-3, -205, 236, 32, -130, -87, -159, -138, 264, -48, 183, -409, 507, 100, 353, -30, 21, 261, 282, 759, -240, -131, 74, 577, -137, 342, 210, 154, 459, -202, 408, -316
tezug
-30, -195, 175, -46, -241, -32, -53, -82, 279, -46, 291, -428, 531, -11, 478, -150, -133, 268, 416, 841, -207, -170, 97, 445, -60, 205, 369, 10, 539, 37, 352, -360
defek
-27, -211, 282, -55, -143, -56, -110, -91, 200, -129, 102, -521, 513, 153, 389, 4, -8, 310, 342, 689, -283, -182, 129, 468, -132, 281, 142, 152, 425, -143, 441, -392
saz
-48, -198, 193, -72, -235, -90, -114, -117, 279, -1, 105, -462, 506, 94, 496, -57, -36, 353, 285, 648, -121, -134, 113, 475, -95, 302, 170, 29, 391, -158, 430, -402
nuguk
-56, -224, 23, -33, -262, -52, -56, -140, 295, -29, 193, -477, 554, 33, 512, -111, -83, 222, 272, 836, -187, -109, 66, 436, -116, 255, 248, 64, 470, -72, 360, -332
saz
8, -172, 150, 35, -187, -34, -91, -80, 244, -42, 128, -459, 430, 129, 411, -43, 70, 322, 235, 710, -96, -109, 37, 457, -131, 371, 182, 191, 462, -209, 388, -385
Povu
256, -289, -201, -15, 118, 93, -210, -91, -337, 2, 174, -467, 219, -64, 462, -268, -12, 324, -314, 80, 141, -109, -154, 144, -206, 355, -123, 421, 489, -82, 449, -350
defek
78, -172, 255, -5, -144, 78, -119, -175, 171, -108, 95, -445, 488, 83, 356, -75, -9, 326, 353, 723, -225, -156, 269, 451, -122, 355, 234, 107, 481, -73, 476, -326
zigev
-51, -214, 113, -46, -222, -52, -90, -78, 226, -73, 240, -478, 444, 31, 471, -143, -75, 267, 329, 856, -244, -126, -48, 420, -63, 286, 318, 194, 505, -90, 351, -365
Dut
258, -374, -240, 89, 121, 95, -251, -102, -389, -84, 125, -485, 297, -51, 375, -278, 52, 281, -423, 84, 88, -80, -126, 214, -249, 388, -130, 436, 463, 48, 432, -353
tezug
67, -202, 239, -22, -137, 49, -128, -158, 238, -100, 33, -497, 480, 91, 393, -98, -24, 366, 310, 775, -156, -186, 242, 566, -132, 395, 248, 122, 447, -105, 392, -374
Povu
315, -253, -295, -10, -68, 65, -154, -63, -267, -103, 253, -460, 104, -105, 451, -217, -26, 259, -250, 55, -23, -76, -349, 156, -181, 286, -38, 567, 458, -96, 351, -108
zigev
-18, -199, 301, -3, -65, -72, -137, -59, 171, -3, 205, -405, 484, 83, 452, -41, -20, 302, 328, 611, -136, -146, 162, 455, -85, 292, 161, 149, 456, -179, 469, -445
defek
28, -171, 116, 7, -153, -2, -84, -165, 290, -53, 113, -451, 472, 66, 421, -109, -53, 310, 302, 838, -156, -140, 178, 453, -119, 314, 329, 82, 482, -115, 377, -311
defek
225, -262, -400, 56, -116, 181, 108, 18, -351, -150, 220, -474, 128, 44, 518, -427, 78, 189, -231, 328, 57, -89, -397, 298, -123, 492, 59, 554, 603, -62, 381, -286
Povu
23, -335, -14, -1, -249, 8, -52, -11, 190, 7, 128, -690, 556, 70, 506, -99, -101, 312, 267, 795, -50, -184, 148, 512, 34, 426, 436, 152, 457, -34, 48, -394
zigev
270, -147, -300, 7, 107, 34, -112, -11, -189, 20, 297, -274, 150, 11, 483, -216, -26, 216, -229, 107, 15, 37, -395, 261, -197, 303, -38, 498, 414, -110, 440, -170
defek
277, -282, -355, -83, -9, 36, -178, -47, -330, -77, 214, -582, 78, -55, 531, -195, -16, 304, -328, 55, -19, -140, -321, 164, -157, 293, -35, 592, 422, -102, 308, -198
defek
-11, -353, -5, 95, -301, -13, -86, -11, 226, -24, 184, -621, 555, 48, 459, -111, -3, 255, 266, 899, -83, -205, 195, 590, -22, 409, 498, 67, 498, -27, 82, -404
tezug
270, -198, -187, -78, 97, 93, -270, -81, -318, 0, 210, -443, 203, -91, 427, -246, 47, 334, -357, -27, 92, -42, -168, 74, -278, 240, -194, 387, 454, -70, 491, -337
nuguk
-20, -283, 76, -62, -289, -19, -92, -7, 235, 18, 212, -558, 570, 44, 525, -78, -126, 341, 369, 777, -83, -201, 166, 515, 45, 338, 420, 5, 467, -2, 154, -392
defek
241, -252, -274, -3, -134, 64, -73, 37, -245, -159, 295, -455, 144, -28, 442, -266, 6, 226, -149, 119, -18, -86, -428, 231, -161, 336, 6, 566, 492, -157, 307, -116
zerid
297, -222, -344, 15, 51, 70, -115, -41, -254, -69, 207, -408, 126, 16, 425, -239, 34, 242, -350, 129, -2, 19, -454, 284, -194, 398, -71, 654, 423, -66, 368, -144
Povu
-12, -208, 129, -53, -123, -30, -171, -43, 230, -4, 275, -442, 627, -3, 494, -172, -103, 254, 303, 769, -179, -94, 83, 468, -86, 200, 325, 89, 472, -8, 293, -456
Dut
-35, -202, 254, 73, -139, -84, -121, -22, 205, -39, 277, -372, 407, 51, 458, -26, 34, 245, 348, 636, -113, -86, 55, 324, -117, 316, 173, 240, 481, -243, 520, -469
Dut
-33, -345, -45, 75, -339, -19, -62, 13, 235, 12, 168, -645, 609, 63, 515, -121, -27, 281, 259, 849, 30, -190, 157, 469, -23, 426, 472, 65, 472, -3, 46, -440
zerid
245, -261, -222, 16, 169, 86, -250, -83, -291, 26, 190, -432, 265, -47, 396, -246, 21, 282, -392, 83, 145, -36, -221, 78, -326, 288, -188, 371, 488, -56, 441, -370
saz
15, -266, 174, 58, -200, -27, -106, -154, 232, -55, 104, -458, 446, 28, 461, -136, -41, 312, 242, 735, -74, -149, 200, 365, -136, 413, 253, 127, 485, -127, 392, -374
nuguk
252, -197, -243, 18, 99, 35, -195, -53, -262, -6, 286, -299, 236, -6, 359, -227, 27, 209, -291, 211, -78, 17, -437, 245, -235, 355, -84, 546, 427, 1, 409, -151
zerid
51, -308, -30, 47, -282, 37, -35, -49, 265, 2, 155, -641, 636, 77, 440, -82, -60, 265, 289, 871, -100, -174, 169, 507, -17, 380, 473, 91, 460, -5, 78, -365
zigev
294, -214, -323, 11, 91, 68, -116, -28, -213, -14, 219, -397, 234, 0, 371, -219, -1, 208, -305, 168, -21, 25, -415, 247, -208, 350, -101, 554, 441, -66, 373, -136
saz
314, -179, -344, -103, 45, 97, -129, -85, -269, 21, 205, -414, 210, -84, 479, -293, -34, 218, -383, 206, -44, 13, -375, 216, -226, 361, -70, 442, 416, -126, 353, -148
nuguk
-17, -316, 26, 42, -287, -7, -87, -25, 182, -24, 179, -597, 484, 22, 469, -139, -13, 278, 272, 852, -88, -185, 172, 589, 13, 422, 418, 109, 527, -53, 162, -367
tezug
267, -235, -306, -53, 62, 52, -183, -83, -294, -21, 248, -421, 198, -36, 434, -218, -4, 267, -319, 143, -46, -48, -362, 196, -165, 318, -78, 536, 452, -62, 390, -168
defek
260, -224, -214, -20, 60, 43, -195, -53, -321, -81, 246, -355, 162, -6, 473, -264, 28, 218, -257, 114, -81, -78, -318, 370, -200, 339, -61, 535, 457, -164, 392, -201
tezug
214, -284, -184, 2, 73, 62, -225, -74, -287, -20, 167, -521, 260, -20, 424, -256, 68, 335, -372, 71, 174, -84, -172, 50, -281, 327, -106, 373, 498, -119, 384, -426
nuguk
-114, -214, 102, 4, -285, -158, -83, -54, 284, 21, 277, -449, 430, -8, 595, -87, -64, 271, 331, 822, -95, -137, 71, 414, -20, 241, 373, 88, 514, -100, 301, -407
defek
244, -226, -305, -96, 95, 53, -226, -72, -264, -13, 249, -409, 146, -42, 424, -205, -51, 275, -292, 146, -81, 9, -462, 186, -200, 305, -121, 557, 383, -66, 449, -203
Dut
-5, -253, 38, 38, -289, 6, -44, -95, 210, -46, 220, -519, 513, 27, 459, -203, 20, 251, 194, 849, -98, -144, 11, 467, -63, 352, 328, 176, 582, -47, 252, -365
Povu
22, -176, 280, -4, -17, -49, -180, -206, 194, -99, 29, -375, 517, 57, 508, -162, -90, 331, 281, 705, -127, -177, 271, 472, -240, 348, 155, 80, 426, -139, 508, -441
zerid
-38, -219, 37, -25, -350, -25, -36, -127, 256, -54, 211, -508, 490, -35, 535, -188, -23, 269, 265, 850, -94, -139, 70, 476, -41, 301, 320, 111, 563, -41, 330, -367
Povu
-9, -159, 228, -25, -166, -28, -74, -61, 234, -97, 142, -463, 483, 96, 412, -68, -10, 298, 354, 707, -180, -134, 140, 451, -127, 262, 209, 91, 488, -111, 430, -383
saz
245, -230, -303, -88, -144, 75, -98, 46, -243, -129, 339, -591, 86, -44, 416, -163, 34, 252, -143, 134, -69, -146, -398, 231, -166, 277, -18, 506, 514, -249, 305, -168
tezug
314, -275, -341, -88, -31, 124, -154, -88, -278, -176, 148, -585, 169, -57, 517, -355, -53, 294, -269, 164, -50, -126, -299, 235, -166, 324, 80, 562, 476, -30, 301, -206
Dut
-14, -210, 122, -21, -250, -53, -106, -124, 211, 4, 305, -401, 554, -7, 517, -137, -76, 228, 311, 802, -193, -129, 47, 458, -49, 286, 328, 102, 537, -47, 301, -336
zigev
274, -283, -286, -37, 112, 65, -199, -82, -308, -52, 154, -435, 298, -7, 427, -208, -17, 241, -346, 72, -46, -11, -272, 270, -196, 342, -167, 534, 375, -3, 419, -199
saz
-84, -237, 79, -43, -269, -82, -81, -94, 221, -53, 165, -493, 548, 39, 547, -105, -59, 268, 273, 765, -167, -139, 95, 427, -83, 249, 215, 57, 477, -52, 365, -405
saz
30, -196, 216, -31, -175, 37, -63, -72, 167, -78, 220, -462, 467, -37, 476, -177, -62, 286, 353, 739, -99, -143, 179, 473, -54, 362, 228, 193, 576, -89, 408, -397
Povu
-69, -221, 228, -25, -183, -133, -149, -65, 196, -69, 221, -442, 432, 107, 466, 12, -18, 287, 329, 697, -260, -165, 28, 512, -109, 332, 162, 169, 436, -228, 406, -378
tezug
183, -295, -376, -59, -41, 83, -19, 0, -339, -176, 156, -565, 176, 30, 605, -381, -53, 267, -267, 234, 34, -121, -372, 302, -165, 380, 20, 527, 495, -75, 283, -347
Povu
201, -281, -434, -24, -50, 157, 75, 43, -351, -59, 290, -504, 174, 20, 579, -433, -47, 159, -184, 358, 28, -131, -420, 383, -113, 514, 48, 482, 603, -214, 293, -281
tezug
260, -252, -252, 47, 110, 55, -243, -81, -277, -21, 126, -429, 255, -92, 469, -251, 10, 315, -373, -16, 223, -31, -125, 91, -318, 283, -162, 367, 396, 41, 492, -378
zerid
280, -305, -278, -67, -146, 81, -152, -105, -284, -73, 257, -594, 157, -93, 416, -243, 72, 273, -324, 130, -42, -132, -342, 116, -133, 371, -57, 602, 532, -126, 326, -128
nuguk
227, -277, -393, 12, 41, 26, -150, -79, -287, -9, 261, -405, 125, -41, 402, -212, 1, 199, -349, 266, -86, -24, -474, 281, -204, 403, -103, 558, 433, -91, 404, -144
tezug
-66, -209, 282, -71, -146, -105, -109, -31, 138, -57, 259, -473, 477, 83, 464, 9, -19, 295, 379, 657, -238, -179, 86, 436, -32, 262, 170, 199, 468, -174, 438, -434
defek
-37, -219, 169, -17, -245, -87, -121, -136, 278, -34, 168, -431, 506, 55, 474, -126, -51, 308, 265, 780, -184, -157, 70, 428, -144, 274, 280, 27, 451, -55, 353, -383
nuguk
148, -290, -448, -63, -121, 124, 77, 39, -348, -8, 290, -487, 73, 1, 655, -413, -90, 164, -186, 279, 94, -106, -551, 130, -69, 417, 47, 599, 538, -205, 285, -343
Dut
322, -228, -310, -101, -65, 180, -118, -30, -300, -133, 248, -579, 207, -38, 415, -267, 36, 255, -231, 37, -65, -118, -249, 315, -178, 273, -47, 455, 485, -58, 388, -173
tezug
-59, -247, 221, -42, -217, -65, -125, -97, 136, -136, 125, -515, 433, 91, 479, -44, 1, 354, 289, 717, -176, -198, 114, 453, -105, 331, 200, 153, 454, -78, 414, -475
Povu
303, -77, -392, 49, 188, 53, -179, 4, -170, 123, 281, -229, 139, 46, 389, -183, 44, 205, -345, 162, 55, 112, -506, 214, -336, 354, -119, 503, 358, -179, 393, -145
zerid
273, -277, -168, -9, 54, 133, -232, -96, -399, -73, 154, -503, 286, -95, 387, -314, 74, 327, -339, 65, 133, -124, -123, 108, -238, 350, -151, 418, 538, 27, 463, -353
zerid
-52, -225, 146, -43, -296, -42, -39, -105, 268, -89, 262, -497, 568, -33, 555, -206, -90, 257, 326, 784, -103, -150, 89, 459, -67, 248, 304, 95, 577, -22, 340, -430
Povu
177, -232, -437, -8, -82, 90, 11, 18, -315, -31, 261, -479, 122, 21, 564, -335, 8, 185, -232, 329, 56, -86, -454, 168, -153, 450, 38, 571, 530, -172, 264, -249
zerid
-37, -266, 119, 47, -208, -75, -109, -117, 311, -65, 201, -462, 581, 6, 537, -174, -100, 248, 304, 822, -105, -123, 104, 401, -108, 294, 366, 110, 500, -86, 322, -452
Dut
